Below are the code and all the weights of a small trained network. Each question names an input and a class and asks about switching units off, where a switched-off unit gives its printed mean instead of its output.

import numpy as np


def w(rows, s, z=0):
    codes = np.array(rows[::2]) - 128.0
    scale = np.full(codes.shape[1], s)
    scale[-1] = z or s
    return codes * scale


def norm(h):
    return h / np.sqrt((h * h).mean(-1, keepdims=True) + 1e-5)


def f(y):
    return np.maximum(y, 0)


def log_softmax(a):
    a = a - a.max(-1, keepdims=True)
    return a - np.log(np.exp(a).sum(-1, keepdims=True))


def net(x, mask):
    res = np.array(x, float).reshape(1, 2) / 4 @ E
    u = 0
    for l in range(3):
        y = f(norm(res) @ A[l][:, :-1].T + A[l][:, -1])
        res = res + np.where(mask[u : u + 6], y, B[l][:, -1]) @ B[l][:, :-1]
        u += 6
    return log_softmax(norm(res)[-1] @ U[:, :-1].T + U[:, -1])


A, B = {}, {}
E = w([
[2,172,72,82,101],'x0',
[166,105,70,78,93],'x1',
],0.0066)
A[0] = w([
[205,146,255,194,138,78],'L0N1',
[204,75,110,148,49,20],'L0N2',
[153,120,85,74,138,184],'L0N3',
[136,84,52,80,113,3],'L0N4',
[65,178,120,65,132,175],'L0N5',
[152,122,93,84,123,14],'L0N6',
],0.01,0.0031)
B[0] = w([
[57,120,129,160,69,254],'L0N1',
[172,222,159,114,164,191],'L0N2',
[242,181,199,153,24,179],'L0N3',
[86,13,159,147,108,169],'L0N4',
[167,73,123,99,208,213],'L0N5',
[67,123,121,148,254,149],'L0N6',
],0.0091,0.0088)
A[1] = w([
[125,2,100,52,67,45],'L1N1',
[73,73,163,122,166,168],'L1N2',
[86,109,142,129,76,32],'L1N3',
[112,94,173,179,181,181],'L1N4',
[67,158,182,181,238,120],'L1N5',
[154,131,156,155,223,254],'L1N6',
],0.009,0.0024)
B[1] = w([
[147,62,218,141,179,219],'L1N1',
[239,165,152,145,181,255],'L1N2',
[121,109,87,183,91,171],'L1N3',
[92,98,115,21,138,238],'L1N4',
[153,154,15,68,63,250],'L1N5',
[67,179,2,152,56,240],'L1N6',
],0.0091,0.005)
A[2] = w([
[158,187,129,183,1,139],'L2N1',
[223,219,171,136,154,134],'L2N2',
[19,73,81,191,33,161],'L2N3',
[109,100,253,191,123,68],'L2N4',
[181,159,112,193,228,75],'L2N5',
[128,161,50,84,228,5],'L2N6',
],0.0074,0.0024)
B[2] = w([
[108,157,148,200,126,254],'L2N1',
[160,239,56,252,255,186],'L2N2',
[99,40,195,101,101,219],'L2N3',
[132,143,15,63,221,175],'L2N4',
[113,118,157,186,37,141],'L2N5',
[89,176,42,63,21,173],'L2N6',
],0.0085,0.008)
U = w([
[43,76,173,155,23,147],'0',
[183,231,112,220,150,138],'1',
[116,165,6,24,73,150],'2',
[212,45,165,60,234,121],'3',
[116,210,203,36,129,5],'4',
],0.015,0.013)

Each question gives the input, the list of numbers given to net, and the class t.
The units are the neurons (one row each of A and B). Each row of codes is followed by its name. A weight is (code - 128) times the scale printed after its matrix; where a second scale follows, it is the last column's (A, B and U).
mask holds one flag per neuron, layer by layer. A switched-off neuron (its flag False) gives its mean, the last column of its row in B, instead of its output. The means were averaged over made-up inputs and are rounded, as every weight is.
A unit's drop is (log p(t) with every unit on - log p(t) with that unit switched off) / (log p(t) with every unit on - log p(t) with every unit switched off).
The circuit of an input: a set's keep is (log p(t) with only the set's units on - log p(t) with every unit switched off) / (log p(t) with every unit on - log p(t) with every unit switched off). Starting from the 12 units with the biggest drops (on a tie, the unit counted first), units are removed one at a time, each time the one whose removal leaves the highest keep (on an exact tie, the one counted first), for as long as the keep stays at least 0.8.
units of the circuit, in order: the units of the circuit, biggest drop first
top k neurons: the k neurons with the biggest drops, biggest first
top k neurons in layer l: the k neurons of layer l with the biggest drops, biggest first
drop when u is switched off: that unit's drop, to one decimal
input [-6,-7], class 0: units of the circuit, in order : L0N1
input [-1,6], class 1: top 2 neurons : L0N3, L0N2
input [7,1], class 3: top 3 neurons : L0N2, L1N1, L0N6
input [-3,0], class 0: top 2 neurons : L0N1, L1N2
input [-7,-1], class 0: top 2 neurons in layer 0 : L0N3, L0N1
input [0,2], class 1: top 3 neurons in layer 0 : L0N3, L0N2, L0N1
input [1,1], class 3: top 2 neurons : L0N4, L0N2
input [0,3], class 1: top 3 neurons : L0N3, L0N2, L0N1
input [0,4], class 1: drop when L0N3 is switched off : 2.0
input [5,8], class 3: drop when L0N6 is switched off : 0.0
input [0,6], class 1: drop when L0N3 is switched off : 1.8
